Below are the code and all the weights of a small trained network. Each question names an input and a class and asks about switching units off, where a switched-off unit gives its printed mean instead of its output.

import numpy as np


def w(rows, s, z=0):
    codes = np.array(rows[::2]) - 128.0
    scale = np.full(codes.shape[1], s)
    scale[-1] = z or s
    return codes * scale


def f(y):
    return np.maximum(y, 0)


def log_softmax(a):
    a = a - a.max(-1, keepdims=True)
    return a - np.log(np.exp(a).sum(-1, keepdims=True))


def net(x, mask):
    res = np.array(x, float).reshape(1, 2) / 4 @ E
    y = f(res @ A[0][:, :-1].T + A[0][:, -1])
    res = res + np.where(mask, y, B[0][:, -1]) @ B[0][:, :-1]
    return log_softmax(res[-1] @ U[:, :-1].T + U[:, -1])


A, B = {}, {}
E = w([
[188,78,134,221,157,21,104,167,72,47,245],'x0',
[59,119,240,30,70,53,146,116,219,83,146],'x1',
],0.011)
A[0] = w([
[136,118,120,139,109,67,100,120,108,121,157,107],'neuron 1',
[146,132,129,184,131,50,102,103,113,96,174,90],'neuron 2',
[135,109,114,142,142,63,155,140,93,113,172,95],'neuron 3',
[121,142,112,60,132,215,110,122,170,146,55,105],'neuron 4',
[130,131,140,150,137,106,121,129,122,120,153,226],'neuron 5',
[119,119,131,179,138,92,134,143,115,130,201,87],'neuron 6',
[130,127,123,112,123,127,128,124,145,127,113,246],'neuron 7',
[140,114,158,172,135,88,130,135,127,115,164,89],'neuron 8',
[103,135,238,12,120,7,135,122,212,101,153,93],'neuron 9',
[117,121,132,85,119,196,148,116,134,156,72,85],'neuron 10',
[143,157,136,159,129,102,159,128,109,123,141,105],'neuron 11',
[100,136,129,108,111,192,127,121,146,146,124,104],'neuron 12',
[168,142,19,230,179,227,135,123,46,152,105,100],'neuron 13',
],0.012,0.013)
B[0] = w([
[148,138,134,125,147,115,138,123,156,124,101,158],'neuron 1',
[159,147,104,108,169,113,124,135,156,120,83,179],'neuron 2',
[160,151,121,110,150,104,130,134,171,119,116,167],'neuron 3',
[171,169,120,103,176,80,138,130,164,116,113,207],'neuron 4',
[94,129,202,75,179,158,191,135,51,177,153,184],'neuron 5',
[162,156,125,130,144,97,135,121,168,112,100,166],'neuron 6',
[83,99,255,89,183,195,222,121,18,186,188,194],'neuron 7',
[144,163,107,117,147,110,130,133,178,112,113,161],'neuron 8',
[118,77,86,185,49,171,80,122,173,125,139,251],'neuron 9',
[177,145,120,119,170,94,118,139,165,95,95,181],'neuron 10',
[134,143,105,122,136,125,126,110,136,109,109,142],'neuron 11',
[146,140,108,132,159,116,142,144,152,120,105,164],'neuron 12',
[103,70,122,164,49,169,96,121,174,126,148,248],'neuron 13',
],0.024)
U = w([
[84,23,111,188,2,202,34,107,174,116,157,56],'0',
[178,171,113,89,221,85,131,146,182,76,57,99],'1',
[35,93,240,83,161,185,222,127,26,194,211,254],'2',
[88,143,115,123,119,105,94,130,97,106,133,92],'3',
],0.0095,0.006)

Each question gives the input, the list of numbers given to net, and the class t.
The units are the neurons (one row each of A and B). Each row of codes is followed by its name. A weight is (code - 128) times the scale printed after its matrix; where a second scale follows, it is the last column's (A, B and U).
mask holds one flag per neuron, in row order. A switched-off neuron (its flag False) gives its mean, the last column of its row in B, instead of its output. The means were averaged over made-up inputs and are rounded, as every weight is.
A unit's drop is (log p(t) with every unit on - log p(t) with that unit switched off) / (log p(t) with every unit on - log p(t) with every unit switched off).
unit that matters most: the unit with the biggest drop
top k neurons: the k neurons with the biggest drops, biggest first
drop of u: that unit's drop, to one decimal
input [6,-5], class 1: top 3 neurons => (neuron 9; neuron 2; neuron 6)
input [8,6], class 1: unit that matters most => neuron 13
input [7,6], class 1: top 2 neurons => (neuron 13; neuron 2)
input [3,0], class 2: top 3 neurons => (neuron 4; neuron 10; neuron 5)
input [-8,7], class 1: top 3 neurons => (neuron 4; neuron 13; neuron 10)
input [-3,0], class 2: top 2 neurons => (neuron 2; neuron 7)
input [3,-2], class 2: top 4 neurons => (neuron 9; neuron 4; neuron 10; neuron 5)
input [5,-4], class 1: top 2 neurons => (neuron 9; neuron 2)
input [0,2], class 2: drop of neuron 13 => 0.2
input [-1,-3], class 2: drop of neuron 9 => 2.1
input [-7,2], class 1: drop of neuron 5 => 0.0
